Below are the code and all the weights of a small trained network. Each question names an input and a class and asks about switching units off, where a switched-off unit gives its printed mean instead of its output.

import numpy as np


def w(rows, s, z=0):
    codes = np.array(rows[::2]) - 128.0
    scale = np.full(codes.shape[1], s)
    scale[-1] = z or s
    return codes * scale


def f(y):
    return y / 2 * (1 + np.tanh(0.7978845608 * (y + 0.044715 * y**3)))


def log_softmax(a):
    a = a - a.max(-1, keepdims=True)
    return a - np.log(np.exp(a).sum(-1, keepdims=True))


def net(x, mask):
    res = np.array(x, float).reshape(1, 8) / 4 @ E
    y = f(res @ A[0][:, :-1].T + A[0][:, -1])
    res = res + np.where(mask, y, B[0][:, -1]) @ B[0][:, :-1]
    return log_softmax(res[-1] @ U[:, :-1].T + U[:, -1])


A, B = {}, {}
E = w([
[81,102,136,218,191,208,151,17,175],'x0',
[49,179,55,177,108,19,255,204,102],'x1',
[108,168,145,200,136,99,40,55,65],'x2',
[116,113,107,144,35,147,144,133,203],'x3',
[171,105,78,110,80,125,202,69,70],'x4',
[104,80,100,41,156,44,183,37,90],'x5',
[220,192,138,122,30,150,130,110,55],'x6',
[209,32,218,157,103,144,181,134,91],'x7',
],0.008)
A[0] = w([
[61,33,98,116,174,159,109,126,215,224],'n0',
[189,38,173,129,133,120,254,68,88,152],'n1',
[76,97,105,46,170,84,79,75,109,210],'n2',
[230,127,224,168,113,205,41,117,95,253],'n3',
[184,93,196,112,101,135,110,195,147,188],'n4',
[42,214,120,192,165,84,164,221,138,148],'n5',
[110,121,125,201,62,159,135,82,140,193],'n6',
[197,160,142,114,85,123,159,169,164,230],'n7',
[163,163,77,54,39,96,176,214,122,164],'n8',
[100,119,165,144,176,203,116,119,187,166],'n9',
[166,65,195,98,118,135,104,208,141,168],'n10',
[120,151,136,135,124,153,63,43,95,232],'n11',
],0.0087,0.003)
B[0] = w([
[83,124,132,124,173,126,189,148,194,197],'n0',
[50,58,89,153,168,172,138,39,35,215],'n1',
[138,160,129,76,165,35,174,110,133,182],'n2',
[189,124,206,109,96,173,2,94,113,248],'n3',
[128,56,134,53,86,111,74,166,120,184],'n4',
[61,166,178,251,75,90,103,199,94,210],'n5',
[150,100,30,167,65,125,114,72,198,173],'n6',
[176,93,104,82,74,163,124,162,125,181],'n7',
[139,182,93,95,79,200,249,197,74,228],'n8',
[146,127,163,111,187,181,140,153,227,188],'n9',
[123,48,151,77,128,106,94,194,103,182],'n10',
[184,198,154,127,132,135,106,60,134,196],'n11',
],0.0087,0.015)
U = w([
[129,181,117,56,160,1,164,79,130,123],'0',
[170,43,175,66,93,125,71,177,126,217],'1',
[113,118,54,192,42,109,144,123,231,81],'2',
[78,47,92,152,150,162,174,48,78,153],'3',
[76,170,165,213,102,56,126,199,98,214],'4',
[207,182,177,131,115,202,48,65,158,4],'5',
[95,119,157,118,214,161,172,160,253,116],'6',
[155,170,75,75,69,199,205,186,109,127],'7',
],0.0099,0.0017)

Each question gives the input, the list of numbers given to net, and the class t.
The units are the neurons (one row each of A and B). Each row of codes is followed by its name. A weight is (code - 128) times the scale printed after its matrix; where a second scale follows, it is the last column's (A, B and U).
mask holds one flag per neuron, in row order. A switched-off neuron (its flag False) gives its mean, the last column of its row in B, instead of its output. The means were averaged over made-up inputs and are rounded, as every weight is.
A unit's drop is (log p(t) with every unit on - log p(t) with that unit switched off) / (log p(t) with every unit on - log p(t) with every unit switched off).
The circuit of an input: a set's keep is (log p(t) with only the set's units on - log p(t) with every unit switched off) / (log p(t) with every unit on - log p(t) with every unit switched off). Starting from all 12 units, units are removed one at a time, each time the one whose removal leaves the highest keep (on an exact tie, the one counted first), for as long as the keep stays at least 0.8.
units of the circuit, in order: the units of the circuit, biggest drop first
unit that matters most: the unit with the biggest drop
top k neurons: the k neurons with the biggest drops, biggest first
drop of u: that unit's drop, to one decimal
input [4,5,0,-4,2,-6,3,-7], class 4: units of the circuit, in order : n5
input [4,-6,-7,8,7,1,1,-6], class 6: units of the circuit, in order : n0, n9
input [-3,1,-4,-4,5,2,-6,0], class 3: top 2 neurons : n1, n11
input [0,3,-5,-5,0,-1,-3,4], class 3: units of the circuit, in order : n1, n3
input [2,-6,-7,-2,7,0,-6,1], class 6: top 2 neurons : n0, n9
input [1,-8,0,2,2,-8,1,8], class 1: top 2 neurons : n10, n4
input [-6,-4,6,-3,-5,6,5,1], class 5: top 2 neurons : n11, n3
input [-8,-7,2,3,0,3,-7,-3], class 0: top 2 neurons : n2, n3
input [-5,-4,2,8,1,8,-6,5], class 3: top 2 neurons : n1, n3
input [1,-8,-8,-1,-7,0,3,-6], class 1: top 4 neurons : n10, n3, n4, n6
input [-8,2,3,6,-7,4,-1,3], class 7: top 2 neurons : n8, n3
input [1,3,-1,2,-8,-1,2,3], class 4: top 2 neurons : n5, n3
input [2,4,7,2,2,-5,-2,3], class 2: top 2 neurons : n6, n10
input [-2,-7,8,-6,-8,6,-6,6], class 5: top neuron : n11
input [6,8,-2,-2,5,4,8,-4], class 3: top 2 neurons : n1, n7
input [1,1,8,6,-5,7,-8,-6], class 0: drop of n11 : 0.1
input [4,-2,-7,0,6,-2,-4,0], class 6: drop of n4 : 0.0
input [7,5,-1,-1,3,-7,-8,-6], class 4: drop of n3 : -0.1
input [3,7,-5,6,2,2,-1,6], class 3: drop of n1 : 2.0
input [-3,-1,0,-8,3,3,7,-8], class 0: unit that matters most : n2
input [-2,-1,5,3,-5,5,4,-6], class 0: top 2 neurons : n3, n2
